Where the symbols take the states:
J942 d J11
J942 z J672
J942 e J197
J942 u J166
J942 l J316
J942 o J333
J734 d J618
J734 e J820
J734 u J36
J734 o J313
J274 d J626
J274 z J639
J274 e J556
J274 u J735
J274 l J313
J274 o J166
J374 d J742
J374 z J314
J374 u J353
J374 l J345
J374 o J798
J571 d J995
J571 z J560
J571 e J457
J571 u J548
J571 o J240
J48 d J949
J48 e J629
J48 u J572
J48 o J351
J348 d J798
J348 z J96
J348 u J26
J348 l J853
J348 o J317
J166 d J942
J166 z J363
J166 e J702
J166 u J896
J166 l J501
J166 o J34
J894 d J853
J894 z J440
J894 e J314
J894 u J240
J894 o J122
J626 d J336
J626 z J229
J626 e J913
J626 u J274
J626 l J560
J626 o J942
J448 d J950
J448 e J639
J448 u J369
J448 o J949
J440 d J369
J440 e J894
J440 u J316
J440 o J572
J197 d J26
J197 z J942
J197 u J702
J197 l J240
J197 o J419
J995 d J961
J995 z J225
J995 e J426
J995 u J571
J995 o J894
J557 d J465
J557 e J345
J557 u J351
J557 o J448
J229 d J891
J229 z J950
J229 e J626
J229 u J639
J229 o J672
J119 d J34
J119 z J961
J119 e J169
J119 u J426
J119 l J36
J119 o J735
J122 d J629
J122 z J572
J122 e J312
J122 u J770
J122 o J995
J369 d J448
J369 e J853
J369 u J440
J369 o J48
J34 d J333
J34 z J345
J34 e J406
J34 u J119
J34 l J734
J34 o J274
J798 d J720
J798 z J312
J798 u J348
J798 l J639
J798 o J739
J353 d J374
J353 z J100
J353 u J619
J353 l J961
J353 o J348
J949 d J36
J949 e J363
J949 u J48
J949 o J557
J618 d J572
J618 e J770
J618 u J734
J618 o J560
J820 d J770
J820 z J734
J820 e J11
J820 u J672
J820 o J548
J742 d J556
J742 z J735
J742 u J374
J742 l J978
J742 o J720
J426 d J119
J426 z J995
J426 e J739
J426 u J457
J426 l J949
J426 o J314
J950 d J501
J950 e J229
J950 u J448
J950 o J36
J629 d J363
J629 z J48
J629 e J896
J629 u J122
J629 o J961
J314 d J735
J314 z J894
J314 e J374
J314 u J100
J314 l J557
J314 o J312
J739 d J169
J739 z J426
J739 u J317
J739 l J363
J739 o J374
J465 d J313
J465 e J978
J465 u J557
J465 o J950
J36 d J734
J36 e J672
J36 u J949
J36 o J465
J524 d J317
J524 z J293
J524 u J419
J524 l J122
J524 o J619
J560 d J225
J560 e J571
J560 u J313
J560 o J316
J896 d J166
J896 z J629
J896 e J720
J896 u J312
J896 l J950
J896 o J119
J419 d J524
J419 z J333
J419 u J406
J419 l J770
J419 o J913
J240 d J894
J240 z J316
J240 e J100
J240 u J891
J240 o J770
J639 d J229
J639 z J448
J639 e J274
J639 u J853
J639 o J363
J891 d J240
J891 z J501
J891 e J336
J891 u J229
J891 o J820
J735 d J274
J735 z J853
J735 e J742
J735 u J314
J735 l J465
J735 o J896
J169 d J406
J169 z J119
J169 u J739
J169 l J672
J169 o J742
J702 d J197
J702 z J166
J702 u J720
J702 l J891
J702 o J406
J501 d J316
J501 e J891
J501 u J950
J501 o J734
J26 d J348
J26 z J11
J26 u J197
J26 l J894
J26 o J524
J293 d J457
J293 z J548
J293 e J524
J293 u J333
J293 l J572
J293 o J336
J351 d J557
J351 e J961
J351 u J225
J351 o J369
J457 d J426
J457 z J571
J457 e J317
J457 u J293
J457 l J48
J457 o J100
J316 d J440
J316 e J240
J316 u J501
J316 o J618
J913 d J619
J913 z J626
J913 u J556
J913 l J571
J913 o J197
J363 d J672
J363 z J949
J363 e J166
J363 u J629
J363 o J345
J345 d J978
J345 z J557
J345 e J34
J345 u J961
J345 o J639
J961 d J345
J961 z J351
J961 e J119
J961 u J995
J961 o J853
J100 d J314
J100 z J240
J100 e J353
J100 u J336
J100 l J351
J100 o J96
J313 d J560
J313 e J548
J313 u J465
J313 o J501
J770 d J122
J770 z J618
J770 e J96
J770 u J820
J770 o J571
J333 d J293
J333 z J978
J333 e J419
J333 u J34
J333 l J618
J333 o J626
J225 d J351
J225 e J995
J225 u J560
J225 o J440
J978 d J548
J978 z J465
J978 e J333
J978 u J345
J978 o J229
J572 d J48
J572 e J122
J572 u J618
J572 o J225
J720 d J702
J720 z J896
J720 u J798
J720 l J229
J720 o J169
J619 d J353
J619 z J336
J619 u J913
J619 l J995
J619 o J26
J336 d J100
J336 z J891
J336 e J619
J336 u J626
J336 l J225
J336 o J11
J672 d J820
J672 z J36
J672 e J942
J672 u J363
J672 o J978
J11 d J96
J11 z J820
J11 e J26
J11 u J942
J11 l J440
J11 o J293
J96 d J312
J96 z J770
J96 e J348
J96 u J11
J96 l J369
J96 o J457
J853 d J639
J853 z J369
J853 e J735
J853 u J894
J853 o J629
J556 d J913
J556 z J274
J556 u J742
J556 l J548
J556 o J702
J317 d J739
J317 z J457
J317 u J524
J317 l J629
J317 o J353
J312 d J896
J312 z J122
J312 e J798
J312 u J96
J312 l J448
J312 o J426
J406 d J419
J406 z J34
J406 u J169
J406 l J820
J406 o J556
J548 d J571
J548 z J313
J548 e J293
J548 u J978
J548 o J891

The rows follow the links: the fewer symbols apart two states are, the more alike their rows tend to be.

Each row, then its state:
[ 34 -20 -44  24  23   6  20 -21  12   2  48   4 -38  43 -13 -11 -22  -5 -19 -47  75 -32  18   6  19  -7 -11  37 -25  33 -60 -21  11 -22 128 -21 -31  18 -28 -24  51  -2  51 -22   1   5   8   3   6  41  19 -23 -22  19 -41 -47  -1  25] | J240
[-44   5  17  25  -3  47   7  -9 -22  -7  33 -12 -12 -18  42  29 -33   0  46  43  37   1 -96  -9 -11 -13 -27  28 -16  10  14 -24  -5   9  49  21  69   1 -54   4  16   5  -1 -64 -33  -4   2  25 -41 -13  50 -72 -43   9  61  12  49 -34] | J619
[  0  46  18  -6 -42 -12  -1  55 -37  35  -2   7  31  29   4   8 -16 -27  46 -25 -50 -12  -6   1  -3  15  -9 -48  -7  14  23 -12 -76  12 -56   8  22 -27  24  67  10 -28 -43  -2  71 -37  -5 -20  26 -46  19  21 -10 -58 -55  19 -28  43] | J896
[ 44  -4  29 -24  14 -35 -26   4  21  13 -13  13 -20 -54 -12 -15  37   7 -48 -31 -14   5 -27  40  -9  15 103  23  11  -5  26  29  35 -30 -13 -21 -49  39  42 -11 -61 -19 -21  35  -7  56 -10  12  52   5 -54  13  75  39  -1  21 -41   5] | J36
[ 42 -49  30  20 -12  -1  28  25  56  -5  -2  -9   0 -68 -49 -65  61  16  -2 -29 -51  21  37  38  21  -1  51 -16  -2 -25 -22   4   4 -42  38   8 -52  45  20 -67  24   4  30  -3  27  -8  51   7  18  10 -20 -13  38  26 -37 -34 -34 -12] | J448
[ 60 -43  31  12   2  10  12 -15  45 -10  -9 -14  -7 -89 -13 -52  60  31 -29   1  -7  14  -7  25  24   2  69  -1 -11 -22 -16  17  45 -47  32 -12 -50  50  10 -60  14  21  25   9 -38  27  16  19  15  15 -23 -29  24  50  -4 -26  -6 -18] | J950
[ 34 -20 -64 -17  -6 -15 -13 -37  -6 -16 -39  -3  -6  59 -26 -26  12   7 -45  -8  18 -11 119  -8  16  -7 -53 -19  30   4 -44  11   7   6 -28 -18 -33 -48  -4 -10  20   1  15  58 -14  27 -15 -35   4  22 -25  42 -10  -2 -35 -27   5  32] | J995
[-33  15 -75   1  40 -12 -23 -56  -1 -43   8   4 -11 119  13  80 -27 -16 -15  10  56  -4  44 -42 -17  11 -72  14  14   6 -41  -2  32  61  25   5  18 -21 -35  11   0  -4  28  -9 -47   8 -19 -13 -21  37   5  44 -39 -23  60 -13  29   0] | J457
[-12  -7  64  16   7  37  76  62 -14   9  25 -17   2 -74   5 -19  71  12  72 -22 -52  25 -20   2  -9 -24 -11 -30 -57 -10 -41 -27 -45   5   1  32   6  19 -13 -10  50   9  20 -62  23 -76   9   0  11  22  41   1 -26 -17 -30  -7  -1 -31] | J274
[-22  41 -14  -8  48  30 -17 -73  -4 -40 -12   2 -10  44  41  55   5   3 -15  33  36  12 -31 -36 -45 -17 -28  -8  28  -2  -7  18  37  65 -17   5  17 -18 -17  29 -10   7  19  -2 -72  20 -27   8  20  41  -1  19 -40  -9 111  -2  44  11] | J293
[ 35 -36 -49 -15   5 -26 -14 -56  46 -16 -38  -2  -1  47 -35 -47 -19   2 -69  -2  -6 -13 109  22  25 -12 -24   5  34 -12  -4  18  36 -26   5 -25 -48 -19  21 -45  -5   9  23  64  -9  38  16 -21   3  -2 -42  17  25  33 -29 -45  -4  18] | J225

Each walk starts at a row. The symbols on each line, taken left to right, move it on to the next state.
Answer with the state's row; about right is enough.
[ 47 -37  11  29   3  21 -12 -64  44 -17  18 -11 -13 -28 -12 -49   4  26 -53  -8  25   3 -35  43  15 -15  62  17  -4   8 -20   1  48 -53  83 -13 -36  54  -2 -40  31  17  47   1 -16  31  49  52  25  24  -5 -61  18  60  21 -47   7  12]
u e z o o o e
[  37  -30   36   10   32   55   39  -30    9   -5   20  -25  -29 -105    2  -26   84   46    8  -10   18    7  -42   -2   -6   -5   67  -12  -50   11  -49   10   24  -17   20  -12  -29   58  -34  -31   36   11   33  -18  -41   14   -5   13   12   55   14  -20    2    7   -9  -28   15  -11]
o z e e e l d
[ 49 -38 -38   7 -13  -6  21 -17  -5  13  13 -31 -21  26 -27 -57   7  18  -7 -37  55 -19  66   8  39   7 -34   8 -21  28 -47 -33 -44 -34  49 -33 -44  -3 -33 -22  70   0  29   3  36   5  25 -18 -15  12  14 -35 -31   2 -96 -48  18  27]
[ 17 -40  27  25 -48  35  50  50 -28  19  14 -19  17 -14 -10 -66  16   8  57   5 -43  -3  -3 -14   2  -6 -36 -38 -38   7 -26 -23 -91  -5   6   3   7 -12 -15   7  58  13   9 -51  61 -54  26 -12   3   9  58 -42 -51 -28 -69 -36   2  12]
z z u o u o
[ 26 -17 -47  16  21 -36 -29 -68  45 -42 -23  23  -9  55 -33 -11 -22  -1 -67  -1  38  -6  75   8  27 -18 -11  32  50 -11 -13   9  66  -9  63  -6 -48 -10  12 -41  -4  19  31  43 -28  33  16  -5   4  20 -35  33  25  37  30 -26 -17  23]
e o o o o e e z
[ -3 -19 -35  13  31  23  28 -12  -5   6  58   7 -27  42   8  22 -40   0  36 -21  88 -23 -22 -15  14   7 -31  18 -37  28 -40 -45 -19 -17  91  -7  14   9 -62  -9  46   0  40 -51  -5 -19  -1  13 -32  18  69 -37 -52   7 -29 -21  16   6]
[-59  27  -5   3  14  27  -7 -39 -15 -16 -18   0   7  17  50  56 -25  -5  25  62  13  11 -59 -31 -23 -10 -31   6  26 -12  22   8  35  43  -5  23  53 -21 -34  32 -13   6   6 -15 -48  -3 -24  10 -27   2  -5  -9 -25   0 114  18  61 -32]
o o d l d u d u
[ 61 -47  11  39 -48  20  31  11   2  10  -3  -9  10 -31 -19 -76  34  11  17 -19 -47  -2  48  24   9 -13 -26 -36 -20   4 -39 -14 -59 -37  21   2 -36  11 -10 -24  58  15  30 -13  47 -54  60 -13  43  23  31 -29 -30   1 -75 -51   1  20]
o o u u u d u
[   9   36  -17   -2   32   29  -26 -101    6  -50  -28   -5   -6   40   15   39   12   15  -55   14   32    7   -4  -11  -24  -11  -20  -24   41   -1  -34   29   78   43    2  -14  -23   -3   -3    7  -20   -5   16   42  -47   31  -18   10   43   55  -30   25  -13    4   98  -18   25   15]
[-55 -17 -31  29   2   3  19   3 -20   1  49 -16 -15  37   9  32 -58 -22  50  19  71 -12 -39 -17   9 -14 -48  27 -25  26   9 -35 -19 -11  78   0  59  -8 -50 -11  35   4  17 -73  -4 -28   6  16 -76 -23  63 -52 -38   4  25   9  27 -35]
d o d u u o
[-76  17 -52  10  17 -12   5 -27   2 -19   5  -8  -7  80  11  61 -57 -26  18  51  26  -7   0 -39   2  -7 -79  39  22  -5  17  -3  24  49  18  21  60 -34 -25  11  -5  31   3  -5 -35  -1 -10  -8 -55 -40   6  15 -31 -12  73  26  49 -31]
z o u d u d z u
[ 43  -6  21  35  22  61   2 -67   5 -27  23 -11 -18 -14  26 -20  17  44 -13  -8  70   5 -73   7  -5 -12  39   2 -28  32 -42   0  32 -25  83  -7 -17  43 -33  -7  41 -12  53 -36 -25  10   6  24  41  71  19 -62 -34  18   7 -53  17  11]
[ 50  20  36 -36  36  10 -26   3 -22  13  -4  10 -13 -52  31  33  47  -1 -25 -39  -1  -4 -79  11 -18  27 105 -20  -6  27  27  30   2  -2 -72 -19 -35  27  18  29 -50 -26 -48  14  -8  30 -47   7  60   0 -34  35  56  -5  17  41 -39  13]
u z e z u e
[ 39  14  14 -11 -43 -24 -19  42 -23  35 -16  12  23  23 -12 -26 -22 -11   1 -48 -71 -17  34  15 -19  25  19 -35   0  16  15  -3 -54 -10 -46 -13 -21 -26  53  54  -9 -22 -37  36  80 -22  19  -6  60 -43 -13  17  17 -35 -75  -4 -51  37]
u d d d u d u e
[-21  31  52 -14  19 -12   3  85 -29  35  20  17   4 -29  19  39  16 -16  52 -32 -54  14 -35   1 -39   7  31 -36 -21  19  20   3 -45  29 -65  11  -3   3  20  53 -40 -26 -44 -20  33 -40 -17 -26  34 -19  10  52  19 -34 -31  56 -37   0]
[ 16  14  11 -18  46  23  -2 -62  29 -47 -24 -10 -14 -41   8  12  98  51 -34  21 -25  24  22 -16 -24 -12  15 -39  10 -23 -24  33  59  35 -66 -10 -50   1   3  -7 -27   7  10  29 -66  34 -30 -10  26  57 -38  46  22   1  75   0  25  -3]
e e o u z z o
[  7  21  45 -21  -1 -33  -8  66  -7  26   7  27   0 -32 -20   1  32  -7   7 -50 -82  12  -6   9 -20   4  66 -33  -6  15   6  33 -24   1 -59   4 -58  11  59  21 -36 -38 -38  23  42 -33 -14 -12  56  -6  -8  64  61 -21 -37  37 -61   7]
u z e u e o l o u e
[ 27   6   2 -14 -23  13   8 -27   9 -29 -50   2  31  23 -22 -48  18   4 -19  20 -72  -1 101 -18   3 -15 -45 -61  34 -16 -40  14 -33  17 -71  14 -39 -27  36  -1  21  14   5  46  26 -22  19 -19  34  13 -31  60 -14 -23 -28 -32  -1  33]
[ -6   3  33 -12  28  20   8   6   9 -22 -31  -3  12 -34 -13 -11  71  30 -19   3 -84  35  70 -17 -28 -25  -1 -55  28 -33 -51  19  15  47 -56  14 -52   0  42 -11 -13   9  16  34  -6 -16   6 -20  37  49 -23  93  18 -15  33 -25 -24  -6]
o z e e e l d
[ -3   9 -52   2  44 -29 -20 -66   0 -44 -10  13 -24 107 -10  23 -11   2 -50 -21  45 -21  73 -13  -3  -7 -41  20  39   0 -42  18  50  32  23 -18 -26  -7 -11  -8   2  -7  31  27 -35  33  -7 -29  -3  38 -22  49 -16   6  41 -34   9  29]
u u u o o d e l
[ 48 -47 -36  21  10 -16  -7 -29  33  -7   7  14 -23  19 -37 -40 -24  12 -45 -29  46   1  31  15  38  -9  29  42   3  11 -27 -11  35 -54 116 -27 -51  26   2 -70  23   7  35   8   0  24  38  12   7   9  -2 -30  21  54 -30 -49 -17   9]
[  7  28 -34 -32  -8 -36 -30  25 -50  47   7  19  -3  60  -2  18 -77 -39   5 -39  46 -38  19  -7  14  42 -19   9  -4  43  26 -26 -69  -2 -28 -38  15 -41 -10  52  -9 -26 -40   4  32  20 -43 -14  -6 -41  20   6  -1 -33 -81  31 -18  30]
u d u d d e o z
[-11  23  -2  -5 -27  17   7  -3 -15 -15 -38  -9  42  32  -6 -16  17  -2  16  32 -87  20  95 -24 -16 -21 -79 -70  10 -14 -19   6 -38  59 -74  27   5 -47  17  25  34   9  -2  26  25 -42   6 -20   5   6  -4  32 -54 -48  -4 -11  10  27]
z o u d u d z u
[ 59 -53 -19  20  -6 -20  15 -22  23   3  -9  -6 -23   2 -44 -76 -10  11 -40 -32  22 -27  65  20  56   2  11  23  12   4 -21 -18  -2 -68  60 -13 -36  16   4 -56  34  19  47  21  20  22  35  -2   0  -1  -9 -37   4  43 -79 -43 -13  16]
